Below is a small trained network, with its code and all its weights. Each question gives an input and a class and asks what happens when units are switched off, that is, made to give their printed mean instead of their output.

import numpy as np


def w(rows, s, z=0):
    codes = np.array(rows[::2]) - 128.0
    scale = np.full(codes.shape[1], s)
    scale[-1] = z or s
    return codes * scale


def norm(h):
    return h / np.sqrt((h * h).mean(-1, keepdims=True) + 1e-5)


def f(y):
    return np.maximum(y, 0)


def log_softmax(a):
    a = a - a.max(-1, keepdims=True)
    return a - np.log(np.exp(a).sum(-1, keepdims=True))


def net(x, mask):
    res = np.array(x, float).reshape(1, 8) / 4 @ E
    u = 0
    for l in range(4):
        y = f(norm(res) @ A[l][:, :-1].T + A[l][:, -1])
        res = res + np.where(mask[u : u + 6], y, B[l][:, -1]) @ B[l][:, :-1]
        u += 6
    return log_softmax(norm(res)[-1] @ U[:, :-1].T + U[:, -1])


A, B = {}, {}
E = w([
[130,125,130,133,129,125,129,127],'x0',
[127,127,127,128,127,126,129,130],'x1',
[126,130,126,125,125,122,126,130],'x2',
[255,154,96,82,116,106,143,126],'x3',
[128,130,126,127,129,131,126,128],'x4',
[129,126,128,130,126,125,129,128],'x5',
[106,73,85,71,214,140,204,200],'x6',
[123,193,171,161,115,133,198,182],'x7',
],0.009)
A[0] = w([
[218,180,120,133,107,126,99,115,76],'0.n1',
[137,165,175,183,71,125,110,118,82],'0.n2',
[124,200,156,157,124,125,194,149,177],'0.n3',
[174,182,135,127,103,106,169,151,60],'0.n4',
[218,145,124,110,107,118,134,114,81],'0.n5',
[249,123,111,102,149,136,160,136,1],'0.n6',
],0.016,0.0041)
B[0] = w([
[177,64,163,214,123,182,110,133,255],'0.n1',
[66,201,168,135,159,126,81,57,253],'0.n2',
[111,157,176,147,66,209,185,187,250],'0.n3',
[169,204,116,115,231,133,141,118,212],'0.n4',
[235,112,180,125,127,152,91,180,243],'0.n5',
[4,154,72,43,107,77,159,73,254],'0.n6',
],0.013,0.0093)
A[1] = w([
[174,124,108,254,55,47,123,181,56],'1.n1',
[187,85,109,173,31,87,133,197,4],'1.n2',
[146,218,169,184,98,36,45,52,25],'1.n3',
[172,215,130,186,46,27,80,92,22],'1.n4',
[104,185,175,225,64,127,19,54,111],'1.n5',
[147,158,72,163,17,90,140,155,10],'1.n6',
],0.011,0.0016)
B[1] = w([
[126,127,165,101,170,198,148,95,135],'1.n1',
[83,144,185,114,172,154,109,80,135],'1.n2',
[148,30,106,129,105,103,174,249,200],'1.n3',
[128,115,129,180,183,136,146,114,162],'1.n4',
[103,185,83,26,102,99,149,75,247],'1.n5',
[138,160,128,138,161,151,139,185,128],'1.n6',
],0.011,0.014)
A[2] = w([
[199,43,147,173,121,108,34,94,3],'2.n1',
[105,88,139,211,83,112,169,197,69],'2.n2',
[82,57,106,43,95,61,103,107,123],'2.n3',
[153,98,189,192,122,213,142,221,100],'2.n4',
[77,2,119,209,239,125,81,111,78],'2.n5',
[33,69,108,141,167,139,152,157,133],'2.n6',
],0.013,0.002)
B[2] = w([
[139,76,140,2,54,170,130,159,178],'2.n1',
[107,72,130,128,57,155,100,154,152],'2.n2',
[132,156,100,202,206,93,79,123,247],'2.n3',
[114,69,76,192,165,54,88,123,203],'2.n4',
[175,185,186,85,181,161,131,118,171],'2.n5',
[178,129,162,155,113,160,131,153,203],'2.n6',
],0.014,0.012)
A[3] = w([
[71,113,184,137,138,160,160,112,119],'3.n1',
[128,59,64,66,173,73,64,32,114],'3.n2',
[133,29,126,203,117,139,135,186,93],'3.n3',
[180,135,47,72,133,63,223,211,121],'3.n4',
[68,189,123,89,75,110,250,114,90],'3.n5',
[248,164,142,217,83,124,124,112,1],'3.n6',
],0.014,0.0017)
B[3] = w([
[110,108,97,57,113,78,125,130,167],'3.n1',
[146,112,56,223,87,53,138,65,247],'3.n2',
[141,86,115,207,68,136,202,159,178],'3.n3',
[15,170,191,121,70,134,80,86,182],'3.n4',
[46,119,135,5,102,172,143,123,207],'3.n5',
[153,119,135,111,253,134,146,183,185],'3.n6',
],0.013,0.011)
U = w([
[119,143,34,199,138,13,82,45,166],'0',
[222,162,200,131,254,172,127,181,207],'1',
[3,185,168,30,83,160,164,133,201],'2',
[118,38,139,240,65,152,202,234,8],'3',
[242,26,129,39,32,137,72,96,2],'4',
],0.0089,0.0018)

Each question gives the input, the list of numbers given to net, and the class t.
The units are the neurons (one row each of A and B). Each row of codes is followed by its name. A weight is (code - 128) times the scale printed after its matrix; where a second scale follows, it is the last column's (A, B and U).
mask holds one flag per neuron, layer by layer. A switched-off neuron (its flag False) gives its mean, the last column of its row in B, instead of its output. The means were averaged over made-up inputs and are rounded, as every weight is.
A unit's drop is (log p(t) with every unit on - log p(t) with that unit switched off) / (log p(t) with every unit on - log p(t) with every unit switched off).
The circuit of an input: a set's keep is (log p(t) with only the set's units on - log p(t) with every unit switched off) / (log p(t) with every unit on - log p(t) with every unit switched off). Starting from the 12 units with the biggest drops (on a tie, the unit counted first), units are removed one at a time, each time the one whose removal leaves the highest keep (on an exact tie, the one counted first), for as long as the keep stays at least 0.8.
circuit, biggest first: the units of the circuit, biggest drop first
unit that matters most: the unit with the biggest drop
k most important neurons of layer l: the k neurons of layer l with the biggest drops, biggest first
drop when u is switched off: that unit's drop, to one decimal
input [-6,5,3,-2,4,2,4,-1], class 1: 3 most important neurons of layer 0 -> [0.n3, 0.n5, 0.n6]
input [-3,7,-6,-2,1,8,5,0], class 1: 3 most important neurons of layer 0 -> [0.n3, 0.n5, 0.n1]
input [6,-8,3,5,-3,7,-6,-1], class 4: circuit, biggest first -> [0.n1, 2.n1]
input [3,-3,-8,3,2,4,-1,7], class 1: unit that matters most -> 0.n4
input [0,4,-5,1,4,5,-7,-5], class 4: 2 most important neurons of layer 0 -> [0.n6, 0.n1]
input [-8,-3,-8,5,-5,6,-1,-1], class 4: 4 most important neurons of layer 0 -> [0.n5, 0.n1, 0.n3, 0.n6]
input [-2,7,6,-5,-2,-6,3,0], class 1: 2 most important neurons of layer 0 -> [0.n3, 0.n5]
input [2,-2,6,3,-5,-2,-5,0], class 4: 2 most important neurons of layer 0 -> [0.n1, 0.n3]
input [6,-7,-4,-7,-6,4,8,1], class 3: 3 most important neurons of layer 0 -> [0.n2, 0.n4, 0.n6]
input [-7,5,-3,1,6,-5,-4,5], class 1: 2 most important neurons of layer 0 -> [0.n6, 0.n1]
input [-7,-1,-2,1,7,0,8,-4], class 0: 2 most important neurons of layer 1 -> [1.n4, 1.n3]
input [-7,1,-7,8,-6,-3,6,1], class 2: 3 most important neurons of layer 0 -> [0.n6, 0.n4, 0.n2]
input [8,-6,6,7,-7,-6,-2,-6], class 4: 3 most important neurons of layer 0 -> [0.n5, 0.n1, 0.n2]
input [4,0,3,5,-5,-4,-4,4], class 1: unit that matters most -> 0.n5
input [4,-6,-1,7,-1,-5,0,-3], class 4: 4 most important neurons of layer 0 -> [0.n5, 0.n1, 0.n2, 0.n6]
input [-3,2,-1,-5,-8,8,3,-2], class 1: 2 most important neurons of layer 1 -> [1.n5, 1.n3]
input [-7,-1,-2,6,-6,-4,6,-2], class 0: drop when 0.n6 is switched off -> 0.3
input [5,2,-6,-1,-8,0,-6,1], class 2: drop when 1.n5 is switched off -> 3.2
input [-1,-2,7,2,-4,1,-5,2], class 1: drop when 1.n5 is switched off -> 0.1
input [4,-6,2,-3,4,4,-7,3], class 2: unit that matters most -> 1.n5
